Here is a tiny trained network, its code and every weight. The questions are about switching its units off for an input and a target symbol, where a switched-off unit gives its printed mean instead of its output.

import numpy as np


def w(rows, s, z=0):
    codes = np.array(rows[::2]) - 128.0
    scale = np.full(codes.shape[1], s)
    scale[-1] = z or s
    return codes * scale


def f(y):
    return y / 2 * (1 + np.tanh(0.7978845608 * (y + 0.044715 * y**3)))


def softmax(a):
    e = np.exp(a - a.max(-1, keepdims=True))
    return e / e.sum(-1, keepdims=True)


def log_softmax(a):
    a = a - a.max(-1, keepdims=True)
    return a - np.log(np.exp(a).sum(-1, keepdims=True))


def net(x, mask):
    ids = ['ΔΘΛΞΦΨαβγεζημπσω'.index(c) for c in x.split()]
    T = len(ids)
    res = E[ids] + P[:T]
    r = res
    for j in range(2):
        rows = slice(3 * j, 3 * j + 3)
        q, k, v = (r @ M[0][rows].T for M in (Q, K, V))
        z = softmax(np.where(np.tri(T) > 0, q @ k.T / 3**0.5, -1e9)) @ v
        o = O[0][rows]
        res = res + np.where(mask[j], z, o[:, -1]) @ o[:, :-1]
    y = f(res @ A[0][:, :-1].T + A[0][:, -1])
    res = res + np.where(mask[2:6], y, B[0][:, -1]) @ B[0][:, :-1]
    return log_softmax(res[-1] @ U[:, :-1].T + U[:, -1])


Q, K, V, O, A, B = {}, {}, {}, {}, {}, {}
E = w([
[153,90,151,188,106],'Δ',
[116,133,193,109,133],'Θ',
[124,115,132,152,152],'Λ',
[101,27,113,170,131],'Ξ',
[109,117,128,214,148],'Φ',
[167,94,4,18,77],'Ψ',
[139,122,142,112,119],'α',
[183,218,157,152,117],'β',
[182,76,77,99,138],'γ',
[126,134,116,181,173],'ε',
[139,112,101,119,178],'ζ',
[126,96,148,113,61],'η',
[172,171,102,169,167],'μ',
[123,62,134,76,80],'π',
[128,78,95,136,176],'σ',
[131,177,150,153,147],'ω',
],0.025)
P = w([
[247,58,149,146,149],'0',
[107,126,105,140,101],'1',
[145,184,157,103,196],'2',
[201,64,203,192,118],'3',
[92,120,104,146,110],'4',
[146,214,190,116,230],'5',
[182,61,217,214,104],'6',
[92,128,95,137,109],'7',
],0.012)
Q[0] = w([
[144,175,129,92,163],'H1',
[95,61,91,143,156],'H1',
[54,151,127,104,98],'H1',
[35,107,110,151,68],'H2',
[164,121,177,165,245],'H2',
[201,89,177,102,89],'H2',
],0.012)
K[0] = w([
[231,127,175,100,124],'H1',
[69,141,94,126,71],'H1',
[128,50,9,95,124],'H1',
[153,87,106,128,31],'H2',
[133,129,177,157,169],'H2',
[99,149,158,163,162],'H2',
],0.012)
V[0] = w([
[73,123,116,255,95],'H1',
[93,109,106,145,74],'H1',
[122,122,76,117,126],'H1',
[205,79,152,114,163],'H2',
[172,84,120,195,113],'H2',
[145,97,146,41,24],'H2',
],0.0089)
O[0] = w([
[105,114,126,180,103,139],'H1',
[116,50,106,52,47,111],'H1',
[101,179,140,105,77,118],'H1',
[151,108,109,196,122,253],'H2',
[142,152,160,98,255,223],'H2',
[68,94,139,189,146,121],'H2',
],0.0077,0.0061)
A[0] = w([
[254,81,64,138,168,177],'N1',
[136,151,209,143,135,5],'N2',
[242,5,99,232,166,204],'N3',
[148,43,66,86,178,176],'N4',
],0.0099,0.0019)
B[0] = w([
[158,90,229,214,94,211],'N1',
[177,33,30,2,101,143],'N2',
[131,136,31,36,95,255],'N3',
[103,173,136,89,167,175],'N4',
],0.0084,0.021)
U = w([
[209,33,125,72,136,121],'Δ',
[167,104,89,108,45,62],'Θ',
[138,99,154,98,141,216],'Λ',
[140,120,58,135,177,89],'Ξ',
[138,118,117,81,226,186],'Φ',
[119,110,77,85,128,25],'Ψ',
[131,129,124,117,159,181],'α',
[137,158,56,161,79,81],'β',
[133,191,95,2,111,2],'γ',
[123,64,188,195,56,202],'ε',
[163,113,107,174,123,90],'ζ',
[93,78,182,88,119,187],'η',
[162,182,141,113,93,181],'μ',
[123,90,220,29,193,187],'π',
[133,78,108,128,178,105],'σ',
[145,166,93,48,197,129],'ω',
],0.0087,0.0057)

Each question gives the input, a string of symbols that net reads in full, and the target symbol t.
The units are the heads (3 rows each of Q, K, V and O) and the neurons (one row each of A and B). Each row of codes is followed by its name. A weight is (code - 128) times the scale printed after its matrix; where a second scale follows, it is the last column's (O, A, B and U).
mask holds one flag per unit, heads first, then neurons. A switched-off unit (its flag False) gives its mean, the last column of its rows in O or B, instead of its output. The means were averaged over made-up inputs and are rounded, as every weight is.
A unit's drop is (log p(t) with every unit on - log p(t) with that unit switched off) / (log p(t) with every unit on - log p(t) with every unit switched off).
unit that matters most: the unit with the biggest drop
k most important neurons: the k neurons with the biggest drops, biggest first
which heads matter: for each layer, one digit per head in row order, 1 if its drop is at least 0.15 and else 0, layers parted by /
drop of u: that unit's drop, to one decimal
input Δ ω Δ π η Λ ω π, target η: unit that matters most -> N3
input σ μ γ Θ Φ, target β: which heads matter -> 10
input π β γ ω Λ γ β Ξ, target Ψ: which heads matter -> 11
input β Θ η Ξ Θ η Δ, target Δ: which heads matter -> 00
input ζ π Δ γ Ψ Ψ Λ, target Δ: which heads matter -> 01
input η α ζ η Ξ Δ, target Δ: 2 most important neurons -> [N2 N4]
input Θ γ Λ β, target Δ: which heads matter -> 10
input Δ Ψ Ψ μ, target Δ: which heads matter -> 01
input μ Δ Ψ Ψ η Ψ μ Ξ, target Ψ: 3 most important neurons -> [N3 N1 N4]
input Δ ε η Φ, target Δ: 2 most important neurons -> [N3 N2]
input Ξ ζ η ε, target Δ: drop of H2 -> 0.4
input β μ Θ Θ α μ Θ η, target ε: drop of H2 -> 0.4
input η Λ Φ Ψ η Ξ μ, target Δ: drop of N3 -> 0.3
